Rows and whether each has a hidden trait (one of two labels; each part has its own):
In the rows, zero is written as 100.
[156  84  77  88 109  90  92  58 105  90 104 102  93 102  75  84 105  96
  84  84  99  95 107 137 104  93  70 108  97 113] | Z896
[143  96  94 117 123  99  90  97 109  89 104  87 101  89  93 167  99 102
  84 100  95 102  98 136 103 108 101 109  96 115] | Z896
[102  83 114  96  93  97  93  94  92  89 102 106  93  99 105 115 108  98
  94  93 107  98 100 113 100  77 137  93 103 109] | Z896
[144  94 114 117 122  98  86  87 103  87 106  85 103  84  94 161 102  99
  77  94  95 101  99 140 103 105 108 117  98 114] | Z169
[108  88 111  93 101  95  86  69  88  86 110 105  98  98 106 111 116  91
  83  84 108  93 105 117 102  85 133 104 103 114] | Z896
[145  91  79  99 120  94  95  75 106  93 102 100  95 100  81  92 100 100
  88  90  97  98 104 135 103 100  67 108  96 111] | Z169
[ 99 100 133 104  89  95  92  86  94  84 100 100  96  92  98 128 105  97
  86  94 106 100  95 125 100  78 144 100 102 119] | Z896
[117  88 146 112 104  96  84  94  91  77 107  94 106  84 110 135 109  94
  73  93 107  99  96 134 101  90 159 109 102 120] | Z169
[133  93 110 106 112  94  82  76  95  84 109  90 103  86  99 154 108  94
  72  88 103  96 102 133 104 100 120 110 101 116] | Z896
[130  94 111 104 112  95  82  74  93  82 109  91 102  88 100 141 109  94
  71  87 103  96 102 129 103 101 115 110 101 113] | Z896
[122  94  84  98 117  98  96 103 103  98 104  98 102 104  94 103 104  99
 112  92 100  99 105 114 103  99  91 106  99 106] | Z896
[ 89  98 131  99  92  90  88  66  92  86 104  96 101  88  95 122 105  94
  80  94 105  95  98 113 100  95 129 104 103 107] | Z896
[166  88  99 111 124  92  85  70 107  84 107  87 100  84  83 153 102  96
  73  88  97  99 101 150 105 105  99 120  97 121] | Z169
[153  98  86  98 121  89  86  41 102  92 103  95 101  88  71 113 101  93
  71  83  96  94 105 137 105 118  58 118  97 101] | Z896
[103  86 127 101  97  92  86  75  92  81 102  97  97  90  96 126 106  93
  77  90 107  99  99 130 101  84 143 102 102 114] | Z896
[123  86  87  84  95  95  98  73  97  98 100 110  94 106  89 109 106  97
  97  90 102  95 106 107 101  89  85  98 100 105] | Z896
[114 102 121 110 114 100  81  94  91  86 114  85 112  87 120 158 110  93
  80  93 104  95 103 116 102 110 135 111 102 108] | Z169
[114  94 112 103 115  96  84  79  94  87 111  92 104  90 109 148 111  94
  86  88 105  95 104 119 103  99 129 110 102 115] | Z896
[ 97  83 134  97  93  91  82  80  85  76 106 101  98  92 111 137 115  92
  78  86 111  96  99 123 102  78 157 101 104 119] | Z169
[131  87  72  88 102  94  98  81 103  99  98 106  91 103  79  75 103 100
 100  90 101  96 105 118 102  90  73 101  98 111] | Z169
[132  85 118  97 110  90  80  66  90  81 109  97  99  94 105 139 115  93
  70  84 108  94 104 132 104  89 135 107 103 121] | Z896
[165  97  81 101 130  96  83  67 101  88 109  91 104  89  86 127 107  95
  75  98  97  95 107 142 106 110  78 119  97 112] | Z169
[ 93  89  94  84  85  89  97  54  94  91  99 108  92 101  81  73 106  94
  90  88 103  95 101 112 101  88  91  99 101 103] | Z896
[ 96  84 103  89  84  95 102  82  96  93  96 111  88 107  91  83 104  98
 101  93 107 100  99 109 100  75 110  91 102 109] | Z896
[128  88 119 111 105  95  89  87 100  83 102  93  98  85  95 150 102  98
  76  96 102 102  98 137 102  89 126 107  99 120] | Z896
[142  94  94 112 119 100  95 100 109  94 101  87  99  92  93 134  99 103
  90  99  95 103 100 132 103 106  87 112  97 112] | Z896
[107  88  82  89  91  96 100  80 102 100  96 110  91 109  86  66 100 100
 105  93 101  98 103 108 101  92  77  96  98 101] | Z896
[128  87 116 109 110  94  90  83 101  83 103  89  98  85  90 150 103 100
  70  96 102 101  97 135 102  94 113 109  99 117] | Z896
[122  94 138 114 110  95  79  81  92  80 109  86 107  83 109 167 108  91
  68  93 105  97  99 126 101 100 150 112 101 117] | Z169
[190  54 149 118 121  85  70  65  97  50 108  86  88  71  82 200 113  95
  42  81 106 103  96 200 105  69 167 118  98 158] | Z169
[120  76 134 102  94  90  83  69  91  74 105  97  93  89  94 149 110  94
  72  85 110  98  97 150 102  76 146 105 102 127] | Z896
[168  97  87 111 129 101 101  93 103  88 111  89 106  91 102 157 106  98
  75  93  98  97 106 139 105 113  94 115  97 117] | Z169
[ 99  88  95  85  88  92  91  63  91  93 106 109  96 101  96  58 113  92
  89  84 107  94 105 105 102  86 103  98 102 107] | Z896
[112  94 133 110 106  95  81  82  89  80 111  88 108  81 108 166 111  92
  70  91 106  97  99 126 101 102 141 111 102 114] | Z169
[150  97  93 112 125 101  78  90 100  87 111  85 107  86 109 169 109  97
  77  91 102  97 104 139 104 106 109 118  99 118] | Z169
[151  99 103 107 130  97  76  80  98  80 114  85 111  84 102 164 111  94
  71  77 100  94 105 133 106 114 109 119  99 112] | Z169
[112  86 118  90  99  91  84  59  87  79 109  99  98  91  99 119 115  90
  75  82 108  92 104 121 102  88 130 104 103 109] | Z896
[131 108 100 114 117  98  94  92 107  99 102  86 107  91  93 137  96 100
  87 104  94 100  99 119 103 118  88 114  97 102] | Z896
[135  85 116 112 104  98  93 106 102  86  99  92  96  90 102 140 101 101
  87 100 103 103  97 138 100  84 135 105 100 120] | Z896
[137  89 141 116 116  97  81  97  93  78 111  90 103  84 109 175 111  96
  80  96 106  99 100 137 103  88 164 111 101 123] | Z169
[125  82  82  85 100  96  98  77  97  95 101 111  91 107  90  77 111  98
  99  84 105  95 108 109 101  77  91  96 101 112] | Z896
[108  80 111  90  95  91  88  67  89  83 105 105  94  98  99 110 112  93
  84  83 108  95 104 120 102  81 121  99 104 116] | Z896
[157  89 100 104 119  95  81  80  96  83 115  92 103  92 104 137 112  95
  78  85 102  95 108 138 104  98 108 111 100 118] | Z896
[161  93 100 112 133  95  74  65  99  86 112  85 107  82  93 160 109  92
  68  83  99  94 105 148 107 114  99 114  98 115] | Z169
[102  81 114  94  96  94  88  76  92  89 104 105  96  97  96 117 111  95
  90  88 108  97 101 113 101  82 130  98 102 117] | Z896
[ 75  98 147 105  93  95  88  82  87  84 104  93 105  86 111 132 106  92
  75  95 106  97  95 110  99  96 146 102 104 106] | Z169
[140  94 126 109 120  93  72  67  92  79 115  83 109  79 102 165 110  91
  61  83 103  95 102 140 104 109 125 118 101 116] | Z169
[120  79 101  84  93  89  87  51  89  85 105 109  92  99  89  86 113  92
  87  78 108  93 106 125 102  76 108 100 102 116] | Z896

New part:
[148 121 130 132  79  86  99  68  92  82 130 104  49  74 117  82  92 116
  89 145 108 111 107  66  93 120] | Z836
[115 105 114 100  69  89  76 142  88  93 103 121  97 117  56 102 108  71
 108  73  87  92 131  62  81 105] | Z348
[ 50 109 123  69 128 114  45 136  87 117  84 107 119 118  80 117  80  80
  85  47  87 111 136  66  93 110] | Z348
[130  94 130  73 107 128 137 120  87 118  81  76 113 150  68  88  86 112
  89  69  82 113 132  62 102  83] | Z836
[ 63  88 100  82 114  96  64  74 102 107  84  92 159 101 106 117 111 115
 129  77 115  81 101 148  80  62] | Z348
[113  78  63 131  74  71 100 138  97  88 127 112  76  82 100 113  94  78
  86 140 110  91  89 124  97 125] | Z836
[ 73 119 154  84 103 104  38  71  84  88  94  97 137 107 100 111  86  85
 124  67 109  89 141 120  83  66] | Z348
[ 89  64  97  88 148 127 117  64 108 130  99  61 131 122 115 102  89 137
 117  96 116 108  82 136  98  74] | Z836
[ 94 103 144  98 146 126  47  72  96  99 132  78 107 100 118 108  77 137
  98 120 114 121 107 123  80 117] | Z348
[123  76  46 140  93  79 134  77 118 117  95  94  77  70 128  75 111  76
 129  92 117  78  81 130 125  74] | Z836
[ 72  99  64 143 105  76  39 137 105 105 122 141  63  58  90 113 101  73
 100  92 111  92 121  68  91 130] | Z348
[ 66  82  72  91 126  94  55 110 100 127  84  78  99 124 126  93  79  78
  99  54 106  89 145  82 126  77] | Z836
[155  62  58 123  68  63 156 129  98 106 122  74  74 130  96  83  95  92
  93 134  95  95  81 115 113  95] | Z836
[117  84 115 114 109  91 130  60 100  99 112  57 118 103 127  84  79 137
 124 121 121  88 132 150 118  59] | Z836
[151  74 109 100  84  82 135 135  83  95 136  71  83 142  70 104  71 112
  92 134  94 115 132 101  89 118] | Z836
[153 104  77 133  93 110 145  81 113 109 118 103  38  78 117  75 106  84
 101 113  93  98  84  52 123 123] | Z836
[160 126 151 106  79 125 105  64  91  93  99  86  72 121  96  65  86  80
 129  59  89  92 153  38 104  68] | Z836
[ 86 141 148  24  66 112 190  78  81  70  50  87 126 154 113 105  93  83
  70  92  72 104 115 103 128  81] | Z836
[143 115 135 123  84 104 140  58 106  81 109  95 119  71 121  83 119 124
 126 128 115  89  62 144  88  66] | Z836
[134  76 104  88 107 120 125 149  90 115 124  97 107 138  57 105  97 129
  98 118  87 123  64  72  68 121] | Z348
[124 123 147 146 126 124  48  53 106  85 131 117  57  55 112  82 103 131
 127 116 111 110  78  59  71 119] | Z836
[ 86 103  61 145 109  77  45  75 119 100 125 125  36  48 123  89 113  79
 123  99 116  87  84  71 106 122] | Z836
[103  83  94 126  96  81  88 103 105  87 130 118 135  72  71 119 123 127
 102 125 115  95  60 144  65 106] | Z348
[137  69  99  70  91 117 161 118  95 116  86  62 134 159  80  89  87 127
  91 102  90 106  98 133 111  71] | Z836
[123  72  77 137 141 115 117  83 110 128 123  58  53 124 125  72  74 122
  98 110 112 111 132  67 122 106] | Z836
[143  77 125 104 109 118 131 117  93  92 136  91 123 120  63 109 108 135
  92 138  94 117  57 123  72 114] | Z836
[ 79  63  70 102 110  83  51 128  90 123  99  68 121 121 117 106  73  77
 103  74 115  84 150 126 112  73] | Z836
[ 89  66  46  79 102 105 128 142 109 124  78  93 129 128  75 104 112  76
 106  60  87  90 102  88 114  83] | Z348
[157  82 127 127  82  83 132  79  85  89 134  67  78 122 114  80  74 124
  95 143 113 110 124 132  99 104] | Z836
[122 105 105  84  67  92 133 131 100  82  86 127 142 100  58 112 133  84
 121  99  84  92  60 124  71  84] | Z348
[129  64  60  97 142 129 110 140 112 133  91 104  81 114  58  86 117 130
 109  71  88 114  65  47  78 117] | Z348
[152  50  42 116  95  93 142 131 113 128 107  73  90 123  90  76 102 113
 106 111 103  92  57 109 110  86] | Z836
[ 92  90 147  77 135 127  51 114  84 110 126  73 127 147  71 113  76 132
  96  88  94 118 127 104  69  96] | Z348
[151  69  65 112  75  88 143 140  99  95 127 118 102 113  66 109 121 118
  97 129  93 108  57 100  70 119] | Z348
[ 83  67  44 148 102  75  57 108 113 117 105 105  95  67 119 102 108  73
 133  86 121  76 118 128 110  83] | Z836
[121  64  82  86 104 122 134 107 105 128  83  67 145 142  85  85 107  95
 129  61  93  88 100 127 108  55] | Z836
[ 96 120  89 121  75  83  62 144  93  87 118 138  57  73  68 105 114  69
  82  87  88 102 115  49  90 138] | Z348
[ 97  79  72 133 130  94  45 126 101 132 126  90  41  96 119  81  73  88
  98  76  96 111 138  45 113 135] | Z836
[151 111 151  78  94 121 147  61  88  84 116  71 104 129 105  82  88 130
  90 135  95 116  78 119  89  82] | Z836
[ 93 107 115 113 144 129  51  61 104 127 105  75  63  95 129  75  76 128
  99  82 107 114 136  56 116 104] | Z348
[112  77  54 106 115 112  88 148 106 122 112 104  61 117  69  86 107  99
  76  96  84 118  82  28 107 136] | Z836
[119 123 102 129  80 116  87  89 116  90  88 135  79  64  69  80 130  73
 128  60  89  85  71  47  86  97] | Z348
[ 80 117 127 141 135 110  44  64 111 101 126 110  51  52 129  82  86 119
 107 100 114 108 128  65 105 123] | Z348
[122 109  83 130 124 128  79  95 116 124  90 107  41  85 103  69 106  87
 114  67  85 107 114  33 116 119] | Z836
[139 108  81 144  76  81  60 143 100  92 128 132  50  72  62  83 118  75
 103  98  90  94  88  43  84 132] | Z348
[107 108 101 142  82  74  60  73  97  82 136 115  77  56 118 111  98  86
 108 143 117  89  89 126  86 118] | Z836
[110 104 109 105 136 127  49 134 106 116 111 125  59  82  61 101 115 120
 103  66  86 119  61  32  73 132] | Z348
[ 70  76  87 102 126  82  49  61 109 121  93  80 140  97 123 105  95 101
 138  70 121  79 127 145 108  59] | Z836
[131  64  55  87  96 111 134 151 106 125  87 106  98 133  58  87 115  76
 103  60  83  98  84  55 102 100] | Z348
[129  61  84  82 118 124 129 145  95 128  98  79 125 147  59 106  94 128
  96  86  85 113  75  78  84  97] | Z348
[144  79 125  86  95 126 126 134  92 120  92  87 117 156  57  89  99 108
 104  67  85 109 119  49  83  86] | Z348
[ 76 103 125 104 158 131  22  73 110 130  95 104 112  82 103 102  98 123
 141  42 110 101 136  85  78  81] | Z348
[ 80  76  60 117  91  76  65 129 107  96  91 125 141  74  66 113 127  79
 133  77 114  77  72 138  77  90] | Z348
[117  92 120 123  90  81 117  79  96  81 130 104 126  87  85 115 108 130
 106 144 116 108  57 145  70 111] | Z836
[ 68  71  48 107 137 121  70 125 121 127  82 115 117  80  90 110 125 119
 118  66 103  98  59 100  93 105] | Z348
[ 86  70  75 102 119  93 105  64 108 128  92  63 134 113 123  80  79  84
 131  62 116  77 145 135 125  55] | Z836
[ 70  67  71  84 140 118  53 128 110 130  96  95 147 107  76 114 112 132
 113  89 111 110  62 139  82  97] | Z348
[130  94 104 128  66  69  85 141  86  88 129 117  91 108  67 105  92  68
  98 100  91  90 133  66  82 116] | Z348
[144 114 113 137  92  94 131  45 113  84 131 102  78  59 121  77 117 128
 126 136 118  98  62 132  92  94] | Z836
[160 112 141 130  70  88 128  64  94  82 129  96  86  89 102  79 105 119
 124 136 109 102  79 115  83  92] | Z836
[ 80 103  51 135 132 114  45 115 121 120  91 135  79  54  84  95 134  98
 128  66 105  93  60  51  89 117] | Z348
[ 93  80  64 147 109  80  69  62 113 112  98  85 125  71 125  96 101  78
 145  77 124  73 136 150 112  60] | Z836
[145  89 119 137  90  89 141  58 107  84 126  73 118  72 126  80 110 127
 132 133 120  89  73 148  99  62] | Z836
[170 105 118 124  73 117 153  64 105  91  94  86  77 110 105  70 111  91
 125 103  92  92  98  68 107  71] | Z836
[ 74 106 109  97 126 110  31 143  91 120 108 127  90 106  63 113 100  79
  97  59  87 108 130  47  65 133] | Z348
[ 77 107  80  93 106 119  56 129 108 123  79 120 108  98  70  89 124  70
 127  40  89  83 138  50 106  75] | Z348
[ 96 109  94  90 134 129  57 127 109 125  83 116  55 101  78  77  99  87
  94  58  83 112 125  38 110 125] | Z836
